Below is a small trained network, with its code and all its weights. Each question gives an input and a class and asks what happens when units are switched off, that is, made to give their printed mean instead of their output.

import numpy as np


def w(rows, s, z=0):
    codes = np.array(rows[::2]) - 128.0
    scale = np.full(codes.shape[1], s)
    scale[-1] = z or s
    return codes * scale


def f(y):
    return np.maximum(y, 0)


def log_softmax(a):
    a = a - a.max(-1, keepdims=True)
    return a - np.log(np.exp(a).sum(-1, keepdims=True))


def net(x, mask):
    res = np.array(x, float).reshape(1, 4) / 4 @ E
    y = f(res @ A[0][:, :-1].T + A[0][:, -1])
    res = res + np.where(mask, y, B[0][:, -1]) @ B[0][:, :-1]
    return log_softmax(res[-1] @ U[:, :-1].T + U[:, -1])


A, B = {}, {}
E = w([
[117,211,102,129,132,142,224,208,53,192,125],'x0',
[129,13,134,129,133,137,125,138,96,249,160],'x1',
[130,162,134,118,131,130,211,6,158,164,195],'x2',
[135,78,181,121,136,129,189,97,4,49,132],'x3',
],0.0045)
A[0] = w([
[126,86,135,127,134,136,165,102,43,64,125,120],'neuron 0',
[130,97,128,129,127,122,77,239,101,91,107,86],'neuron 1',
[127,159,125,133,130,132,150,160,102,151,121,94],'neuron 2',
[126,146,130,129,137,128,173,40,150,158,151,111],'neuron 3',
[122,140,125,133,129,127,160,90,135,141,139,87],'neuron 4',
[131,127,124,129,125,123,110,126,154,140,125,110],'neuron 5',
[131,167,116,129,133,134,96,155,211,187,120,88],'neuron 6',
[133,148,126,124,128,127,147,81,131,147,141,98],'neuron 7',
[125,102,118,135,130,122,92,166,132,102,122,95],'neuron 8',
[128,154,124,134,122,131,123,145,167,167,129,130],'neuron 9',
[129,94,144,126,128,136,160,108,61,80,127,86],'neuron 10',
[128,200,117,129,129,134,177,180,78,175,126,81],'neuron 11',
[127,98,135,125,129,130,155,111,65,81,130,87],'neuron 12',
[126,84,129,126,129,129,130,123,118,175,125,95],'neuron 13',
[128,61,132,132,132,122,127,136,111,196,129,110],'neuron 14',
[132,152,118,121,136,121,109,145,184,155,122,83],'neuron 15',
[127,156,116,124,126,141,117,145,178,163,125,83],'neuron 16',
[129,129,123,124,129,131,137,104,133,130,137,107],'neuron 17',
[128,133,129,127,137,127,127,129,132,130,127,254],'neuron 18',
[124,161,122,126,128,126,147,160,102,150,131,86],'neuron 19',
[124,151,123,122,123,136,104,145,178,168,134,148],'neuron 20',
[128,103,132,133,125,131,105,102,149,108,124,90],'neuron 21',
[135,86,137,135,124,123,122,136,109,172,130,92],'neuron 22',
[135,93,136,127,128,126,152,111,55,85,132,87],'neuron 23',
[123,231,128,123,125,125,132,123,151,31,114,86],'neuron 24',
[128,91,134,127,133,129,100,97,147,109,126,88],'neuron 25',
[127,202,130,131,122,135,179,179,82,170,127,105],'neuron 26',
[129,19,126,120,129,123,130,121,102,245,130,100],'neuron 27',
[131,115,125,131,137,123,104,181,116,114,118,103],'neuron 28',
[129,164,126,127,128,122,150,151,103,151,131,142],'neuron 29',
[124,86,131,125,128,133,132,125,120,177,130,93],'neuron 30',
[126,143,127,130,134,122,169,56,144,152,143,105],'neuron 31',
[124,104,120,128,132,127,79,229,115,101,114,83],'neuron 32',
[129,130,122,132,134,128,128,130,129,126,130,242],'neuron 33',
[133,57,129,130,127,130,70,64,181,67,131,111],'neuron 34',
[133,224,125,126,130,119,129,119,144,38,112,97],'neuron 35',
[132,156,127,130,127,121,182,22,151,166,149,97],'neuron 36',
[124,155,119,133,130,129,101,149,195,168,129,80],'neuron 37',
[132,123,138,138,129,122,111,155,122,122,119,203],'neuron 38',
[127,164,131,131,135,131,114,144,140,74,120,124],'neuron 39',
[129,160,123,126,132,119,130,121,135,103,119,93],'neuron 40',
[130,120,138,127,129,136,134,120,106,115,128,98],'neuron 41',
[124,66,136,128,124,128,69,67,177,74,128,78],'neuron 42',
],0.011,0.0049)
B[0] = w([
[110,189,121,167,119,64,128,80,134,132,113,229],'neuron 0',
[137,167,154,124,122,188,80,172,114,133,54,227],'neuron 1',
[140,94,135,122,146,103,137,164,126,139,125,164],'neuron 2',
[125,140,137,128,114,184,99,155,110,126,57,215],'neuron 3',
[137,147,142,121,130,143,102,153,120,134,103,158],'neuron 4',
[125,138,129,138,133,98,127,129,124,131,128,153],'neuron 5',
[131,199,135,166,131,57,118,113,119,127,128,220],'neuron 6',
[137,139,140,127,125,150,105,147,119,130,95,165],'neuron 7',
[139,138,150,118,126,144,113,155,114,139,94,171],'neuron 8',
[122,152,132,136,126,88,130,100,123,127,134,185],'neuron 9',
[134,189,129,154,132,68,112,119,129,136,132,194],'neuron 10',
[142,50,138,115,163,73,145,185,123,146,122,207],'neuron 11',
[131,180,130,153,130,74,114,121,129,135,134,187],'neuron 12',
[135,133,126,153,126,149,125,143,139,121,168,168],'neuron 13',
[129,129,120,176,133,161,127,136,150,119,181,205],'neuron 14',
[134,173,138,149,134,79,109,132,126,132,130,175],'neuron 15',
[137,171,138,148,133,79,113,133,125,135,137,174],'neuron 16',
[135,131,133,122,125,138,120,139,122,133,116,144],'neuron 17',
[68,73,92,139,86,166,200,1,125,98,80,249],'neuron 18',
[143,94,134,122,150,102,126,164,125,140,130,159],'neuron 19',
[113,158,126,149,122,90,140,81,117,117,120,208],'neuron 20',
[138,103,134,114,145,103,131,154,125,136,134,160],'neuron 21',
[137,137,125,152,131,148,113,149,144,121,164,168],'neuron 22',
[128,185,133,156,131,70,113,120,133,136,127,192],'neuron 23',
[133,120,119,201,135,186,118,153,154,125,216,230],'neuron 24',
[138,100,133,117,147,105,138,165,121,143,130,168],'neuron 25',
[134,42,132,115,153,77,153,160,122,141,112,213],'neuron 26',
[128,121,115,219,135,186,135,147,158,106,210,255],'neuron 27',
[130,145,138,128,129,160,111,146,119,129,91,172],'neuron 28',
[121,78,128,120,135,106,149,125,128,124,110,181],'neuron 29',
[138,126,123,152,132,147,116,142,144,120,167,168],'neuron 30',
[128,137,140,123,121,166,98,152,117,120,71,195],'neuron 31',
[136,157,145,131,128,186,89,170,109,128,61,213],'neuron 32',
[86,87,102,142,96,159,181,33,120,113,94,237],'neuron 33',
[123,41,124,122,154,75,177,165,113,148,111,249],'neuron 34',
[131,117,120,196,129,184,123,140,155,125,210,227],'neuron 35',
[132,150,143,119,120,189,89,168,106,125,48,227],'neuron 36',
[136,185,137,153,134,68,114,128,123,135,133,191],'neuron 37',
[110,113,118,104,101,158,159,61,121,122,101,207],'neuron 38',
[132,127,117,155,125,171,127,134,141,120,152,182],'neuron 39',
[139,132,127,143,133,144,119,146,138,126,154,150],'neuron 40',
[130,148,132,132,130,108,120,131,129,135,133,142],'neuron 41',
[147,61,137,114,164,70,153,190,119,151,125,226],'neuron 42',
],0.027,0.0051)
U = w([
[128,120,95,186,132,199,119,146,197,93,246,118],'0',
[132,37,135,98,186,63,189,171,108,173,114,127],'1',
[112,235,135,158,120,25,105,62,120,139,126,119],'2',
[129,153,170,100,91,210,53,161,91,121,46,135],'3',
[85,96,72,74,53,157,187,2,134,89,131,252],'4',
[153,146,132,63,130,126,110,132,134,133,158,92],'5',
[138,138,137,65,121,122,94,133,146,135,179,93],'6',
],0.0076,0.0031)

Each question gives the input, the list of numbers given to net, and the class t.
The units are the neurons (one row each of A and B). Each row of codes is followed by its name. A weight is (code - 128) times the scale printed after its matrix; where a second scale follows, it is the last column's (A, B and U).
mask holds one flag per neuron, in row order. A switched-off neuron (its flag False) gives its mean, the last column of its row in B, instead of its output. The means were averaged over made-up inputs and are rounded, as every weight is.
A unit's drop is (log p(t) with every unit on - log p(t) with that unit switched off) / (log p(t) with every unit on - log p(t) with every unit switched off).
The circuit of an input: a set's keep is (log p(t) with only the set's units on - log p(t) with every unit switched off) / (log p(t) with every unit on - log p(t) with every unit switched off). Starting from the 12 units with the biggest drops (on a tie, the unit counted first), units are removed one at a time, each time the one whose removal leaves the highest keep (on an exact tie, the one counted first), for as long as the keep stays at least 0.8.
units of the circuit, in order: the units of the circuit, biggest drop first
unit that matters most: the unit with the biggest drop
k most important neurons: the k neurons with the biggest drops, biggest first
drop of u: that unit's drop, to one decimal
input [-6,3,-5,-7], class 2: unit that matters most -> neuron 6
input [3,6,-8,-8], class 2: 2 most important neurons -> (neuron 6; neuron 37)
input [7,-3,7,0], class 1: 4 most important neurons -> (neuron 26; neuron 11; neuron 1; neuron 32)
input [4,5,-7,5], class 3: 2 most important neurons -> (neuron 1; neuron 32)
input [-8,-7,-6,-5], class 1: 3 most important neurons -> (neuron 34; neuron 42; neuron 27)
input [1,-8,-8,-5], class 0: 3 most important neurons -> (neuron 24; neuron 35; neuron 36)
input [7,7,-1,1], class 0: 2 most important neurons -> (neuron 27; neuron 14)
input [3,6,-7,-1], class 3: 4 most important neurons -> (neuron 1; neuron 32; neuron 24; neuron 35)
input [5,3,1,-6], class 2: 2 most important neurons -> (neuron 6; neuron 34)
input [8,-2,-7,-2], class 1: 2 most important neurons -> (neuron 11; neuron 26)
input [0,7,8,-7], class 3: 2 most important neurons -> (neuron 36; neuron 3)
input [-7,-4,-3,5], class 1: 2 most important neurons -> (neuron 34; neuron 42)
input [-5,-2,6,0], class 3: 2 most important neurons -> (neuron 36; neuron 3)
input [5,4,8,-5], class 3: unit that matters most -> neuron 36
input [5,0,5,0], class 1: 3 most important neurons -> (neuron 26; neuron 11; neuron 1)
input [3,-7,5,1], class 0: 2 most important neurons -> (neuron 24; neuron 35)
input [-1,4,7,-1], class 3: drop of neuron 25 -> 0.0
input [7,8,-6,2], class 0: drop of neuron 14 -> 0.1
input [-6,1,8,1], class 3: drop of neuron 36 -> 0.9
input [1,6,-5,4], class 0: units of the circuit, in order -> (neuron 27)
input [-7,-1,5,-6], class 1: drop of neuron 42 -> 0.5
